Below is a small trained network, with its code and all its weights. Each question gives an input and a class and asks what happens when units are switched off, that is, made to give their printed mean instead of their output.

import numpy as np


def w(rows, s, z=0):
    codes = np.array(rows[::2]) - 128.0
    scale = np.full(codes.shape[1], s)
    scale[-1] = z or s
    return codes * scale


def f(y):
    return np.maximum(y, 0)


def log_softmax(a):
    a = a - a.max(-1, keepdims=True)
    return a - np.log(np.exp(a).sum(-1, keepdims=True))


def net(x, mask):
    res = np.array(x, float).reshape(1, 7) / 4 @ E
    y = f(res @ A[0][:, :-1].T + A[0][:, -1])
    res = res + np.where(mask, y, B[0][:, -1]) @ B[0][:, :-1]
    return log_softmax(res[-1] @ U[:, :-1].T + U[:, -1])


A, B = {}, {}
E = w([
[151,154,134,2,149,229],'x0',
[132,126,140,120,121,122],'x1',
[23,131,57,95,5,133],'x2',
[126,124,138,126,127,128],'x3',
[119,120,134,129,133,132],'x4',
[126,129,108,135,135,133],'x5',
[36,226,115,61,203,55],'x6',
],0.0092)
A[0] = w([
[175,98,127,139,141,135,185],'n0',
[140,109,137,183,96,124,196],'n1',
[80,156,129,172,153,2,152],'n2',
[68,150,115,81,93,127,80],'n3',
[182,102,122,101,97,244,141],'n4',
[112,127,102,82,121,164,123],'n5',
[113,165,132,71,133,163,74],'n6',
[143,93,135,215,90,89,220],'n7',
[48,123,92,84,75,105,58],'n8',
[89,101,88,128,25,146,151],'n9',
[181,128,150,142,198,117,255],'n10',
[114,149,135,51,205,129,107],'n11',
[162,79,141,155,150,123,215],'n12',
],0.019,0.0055)
B[0] = w([
[136,151,115,109,154,202,181],'n0',
[131,131,80,157,74,147,194],'n1',
[61,103,195,132,251,114,233],'n2',
[129,187,119,178,143,153,206],'n3',
[183,134,244,64,131,159,235],'n4',
[175,160,153,166,101,109,182],'n5',
[180,154,120,200,107,89,189],'n6',
[122,130,34,195,71,148,230],'n7',
[111,203,132,159,138,222,226],'n8',
[72,78,165,119,21,81,250],'n9',
[201,102,84,131,214,98,218],'n10',
[124,123,18,70,108,86,221],'n11',
[167,143,121,169,150,164,192],'n12',
],0.03,0.019)
U = w([
[174,194,46,210,118,177,137],'0',
[77,77,78,153,30,120,249],'1',
[87,37,140,97,244,95,50],'2',
[23,159,209,139,168,137,187],'3',
[192,105,169,72,177,177,156],'4',
[100,159,226,62,65,101,43],'5',
[132,162,12,61,122,2,72],'6',
],0.0078,0.0011)

Each question gives the input, the list of numbers given to net, and the class t.
The units are the neurons (one row each of A and B). Each row of codes is followed by its name. A weight is (code - 128) times the scale printed after its matrix; where a second scale follows, it is the last column's (A, B and U).
mask holds one flag per neuron, in row order. A switched-off neuron (its flag False) gives its mean, the last column of its row in B, instead of its output. The means were averaged over made-up inputs and are rounded, as every weight is.
A unit's drop is (log p(t) with every unit on - log p(t) with that unit switched off) / (log p(t) with every unit on - log p(t) with every unit switched off).
The circuit of an input: a set's keep is (log p(t) with only the set's units on - log p(t) with every unit switched off) / (log p(t) with every unit on - log p(t) with every unit switched off). Starting from the 12 units with the biggest drops (on a tie, the unit counted first), units are removed one at a time, each time the one whose removal leaves the highest keep (on an exact tie, the one counted first), for as long as the keep stays at least 0.8.
circuit, biggest first: the units of the circuit, biggest drop first
unit that matters most: the unit with the biggest drop
top k neurons: the k neurons with the biggest drops, biggest first
drop when u is switched off: that unit's drop, to one decimal
input [1,2,-7,-7,-4,-4,-5], class 4: circuit, biggest first => n4
input [1,-4,-4,7,2,-1,3], class 6: top 2 neurons => n11; n4
input [-1,-4,6,-2,-4,5,1], class 3: circuit, biggest first => n8; n7; n9
input [2,5,1,8,0,-5,0], class 5: circuit, biggest first => n7; n10
input [4,7,5,-7,7,-1,0], class 5: top 3 neurons => n7; n9; n10
input [-5,2,-5,0,0,5,1], class 2: top 2 neurons => n2; n8
input [-2,3,1,1,-8,-2,8], class 3: top 3 neurons => n2; n10; n8
input [-4,-3,6,-6,8,-5,0], class 1: top 2 neurons => n9; n4
input [0,7,5,-5,6,8,-4], class 1: top 2 neurons => n2; n9
input [1,-6,-5,-8,8,-6,2], class 6: top 3 neurons => n2; n4; n11
input [4,-7,-4,0,7,-4,0], class 4: top 2 neurons => n7; n9
input [0,-4,0,6,8,6,5], class 2: top 2 neurons => n2; n7
input [-7,8,8,-2,0,-8,-5], class 1: drop when n9 is switched off => 1.2
input [2,7,6,3,6,6,-7], class 5: unit that matters most => n4
input [-6,6,-1,4,-6,0,4], class 2: drop when n2 is switched off => 0.3
input [-4,6,6,8,-2,6,-3], class 1: drop when n9 is switched off => 0.4
input [0,-4,2,-7,5,5,-4], class 1: drop when n2 is switched off => 0.1
